Below are the code and all the weights of a small trained network. Each question names an input and a class and asks about switching units off, where a switched-off unit gives its printed mean instead of its output.

import numpy as np


def w(rows, s, z=0):
    codes = np.array(rows[::2]) - 128.0
    scale = np.full(codes.shape[1], s)
    scale[-1] = z or s
    return codes * scale


def f(y):
    return y / 2 * (1 + np.tanh(0.7978845608 * (y + 0.044715 * y**3)))


def log_softmax(a):
    a = a - a.max(-1, keepdims=True)
    return a - np.log(np.exp(a).sum(-1, keepdims=True))


def net(x, mask):
    res = np.array(x, float).reshape(1, 6) / 4 @ E
    y = f(res @ A[0][:, :-1].T + A[0][:, -1])
    res = res + np.where(mask, y, B[0][:, -1]) @ B[0][:, :-1]
    return log_softmax(res[-1] @ U[:, :-1].T + U[:, -1])


A, B = {}, {}
E = w([
[236,218,12],'x0',
[44,211,49],'x1',
[121,210,90],'x2',
[6,216,195],'x3',
[205,246,223],'x4',
[219,138,200],'x5',
],0.0026)
A[0] = w([
[181,154,119,154],'neuron 0',
[139,137,135,106],'neuron 1',
[8,132,94,254],'neuron 2',
[133,93,140,154],'neuron 3',
[102,125,125,189],'neuron 4',
[117,125,113,177],'neuron 5',
[133,107,129,153],'neuron 6',
[165,137,98,158],'neuron 7',
[178,125,33,239],'neuron 8',
[101,183,192,190],'neuron 9',
[101,143,147,161],'neuron 10',
[131,135,137,107],'neuron 11',
[101,133,136,166],'neuron 12',
[121,120,137,143],'neuron 13',
[138,116,123,142],'neuron 14',
[145,164,158,128],'neuron 15',
[102,175,186,189],'neuron 16',
[135,137,141,109],'neuron 17',
[122,130,139,126],'neuron 18',
[140,153,152,121],'neuron 19',
[143,145,144,114],'neuron 20',
[145,128,101,165],'neuron 21',
[130,127,116,151],'neuron 22',
[131,133,135,102],'neuron 23',
[209,177,138,184],'neuron 24',
[134,99,134,155],'neuron 25',
[161,10,182,163],'neuron 26',
[81,135,126,179],'neuron 27',
[158,151,137,134],'neuron 28',
[196,172,137,176],'neuron 29',
[124,134,141,121],'neuron 30',
],0.015,0.0025)
B[0] = w([
[122,137,195,170],'neuron 0',
[137,133,143,125],'neuron 1',
[3,178,42,253],'neuron 2',
[151,96,97,151],'neuron 3',
[111,136,100,153],'neuron 4',
[106,126,118,147],'neuron 5',
[134,106,111,142],'neuron 6',
[102,119,178,161],'neuron 7',
[24,67,197,244],'neuron 8',
[170,212,99,193],'neuron 9',
[129,161,104,146],'neuron 10',
[137,135,134,123],'neuron 11',
[121,148,103,145],'neuron 12',
[137,126,112,134],'neuron 13',
[128,110,127,136],'neuron 14',
[163,161,150,148],'neuron 15',
[163,202,100,185],'neuron 16',
[142,135,137,125],'neuron 17',
[137,135,122,128],'neuron 18',
[155,151,145,137],'neuron 19',
[146,140,149,131],'neuron 20',
[104,114,152,151],'neuron 21',
[116,124,132,137],'neuron 22',
[135,132,133,121],'neuron 23',
[141,159,232,216],'neuron 24',
[141,99,103,147],'neuron 25',
[218,5,37,251],'neuron 26',
[95,155,90,160],'neuron 27',
[141,141,168,145],'neuron 28',
[142,156,217,199],'neuron 29',
[139,137,124,127],'neuron 30',
],0.046,0.0042)
U = w([
[207,2,51,154],'0',
[114,75,228,128],'1',
[91,176,63,138],'2',
[222,186,164,98],'3',
[161,174,106,224],'4',
[206,138,110,2],'5',
[45,91,102,122],'6',
],0.0037,0.0038)

Each question gives the input, the list of numbers given to net, and the class t.
The units are the neurons (one row each of A and B). Each row of codes is followed by its name. A weight is (code - 128) times the scale printed after its matrix; where a second scale follows, it is the last column's (A, B and U).
mask holds one flag per neuron, in row order. A switched-off neuron (its flag False) gives its mean, the last column of its row in B, instead of its output. The means were averaged over made-up inputs and are rounded, as every weight is.
A unit's drop is (log p(t) with every unit on - log p(t) with that unit switched off) / (log p(t) with every unit on - log p(t) with every unit switched off).
The circuit of an input: a set's keep is (log p(t) with only the set's units on - log p(t) with every unit switched off) / (log p(t) with every unit on - log p(t) with every unit switched off). Starting from the 12 units with the biggest drops (on a tie, the unit counted first), units are removed one at a time, each time the one whose removal leaves the highest keep (on an exact tie, the one counted first), for as long as the keep stays at least 0.8.
circuit, biggest first: the units of the circuit, biggest drop first
most important unit: the unit with the biggest drop
top k neurons: the k neurons with the biggest drops, biggest first
drop when u is switched off: that unit's drop, to one decimal
input [-3,-7,-5,7,5,4], class 3: circuit, biggest first	[neuron 9; neuron 2]
input [6,-3,6,-6,-7,-5], class 1: top 2 neurons	[neuron 2; neuron 8]
input [-6,3,-8,0,2,6], class 0: most important unit	neuron 26
input [-5,-5,2,1,6,-3], class 5: circuit, biggest first	[neuron 2; neuron 8]
input [-1,2,2,-7,2,-6], class 1: circuit, biggest first	[neuron 2; neuron 8]
input [1,-6,-8,-1,7,2], class 3: circuit, biggest first	[neuron 24; neuron 8]
input [-3,-2,-8,8,6,-2], class 3: top 2 neurons	[neuron 9; neuron 8]
input [-1,3,-2,-5,-2,3], class 0: top 2 neurons	[neuron 2; neuron 24]
input [-7,-3,7,1,-8,-2], class 2: top 2 neurons	[neuron 2; neuron 8]
input [-4,-2,-8,-1,7,2], class 0: drop when neuron 26 is switched off	1.2
input [0,1,7,6,4,-5], class 2: drop when neuron 2 is switched off	0.4
input [1,6,2,-5,5,2], class 1: drop when neuron 5 is switched off	0.0
